array([[ 0.6,  0.2, -0.4,  0.8, -0.3,  0.4,  0.1, -0.3,  1.6,  0.5,  0.7,
        -0.8, -0.5],
       [ 0.1,  1.4,  0.9, -1.5,  0.3, -1.1,  0.0, -0.1, -1.0, -0.6, -0.7,
         0.1,  0.4]])
The minimum -> -1.5
Give the entry just left of -1.5.
0.9
The entry just left of -0.4 -> 0.2
The entry just left of -0.7: -0.6
The entry just right of 0.8 -> -0.3
Give the entry just left of -0.5.
-0.8

Read these off the row that follows.
1) What is the maximum?
2) What is the fourth-last entry?
3) What is the first entry from the left?
4) What is the second smallest entry?
5) What is the minimum?
6) What is the first entry from the right?
7) What is the third entry from the left?
[40, 49, 44, 24, 8, 19, 39, 90, 57, 61, 30, 54, 56, 83, 54, 73]
1) 90
2) 56
3) 40
4) 19
5) 8
6) 73
7) 44

arr =
 0.14   0.21   0.14   0.03   0.02
 0.01  -0.17  -0.02   0.15   0.18
 0.16   0.23   0.15   0.04   0.03
 0.15   0.22   0.14   0.03   0.02
 0.15   0.22   0.14   0.03   0.02
 0.16   0.23   0.15   0.04   0.03
 0.15   0.22   0.14   0.03   0.02
 0.03  -0.17  -0.01   0.17   0.19
 0.01  -0.17  -0.02   0.15   0.17
 0.18   0.27   0.18   0.04   0.02
 0.03  -0.16  -0.01   0.17   0.20
 0.00  -0.18  -0.03   0.14   0.17
 0.18   0.25   0.17   0.04   0.03
 0.02  -0.17  -0.02   0.16   0.18
 0.01  -0.17  -0.02   0.15   0.17
 0.16   0.25   0.16   0.03   0.01
Rows and columns are numbered from 1.
The entry at row 2, column 1? 0.01
The entry at row 1, column 2? 0.21
The entry in the bottom-right corner: 0.01
The entry in row 2 and column 2? -0.17
The entry at row 3, column 1? 0.16
The entry in row 1 and column 3? 0.14
The top-left entry is 0.14
The entry directly above 0.19 is 0.02
The largest entry: 0.27
The top-right entry? 0.02
The entry just left of the smallest entry: 0.00
The minimum? -0.18
The entry in the bottom-left corner is 0.16
The entry at row 3, column 3? 0.15
The entry just left of the largest entry? 0.18
The bottom entry of the column that holds the largest entry? 0.25
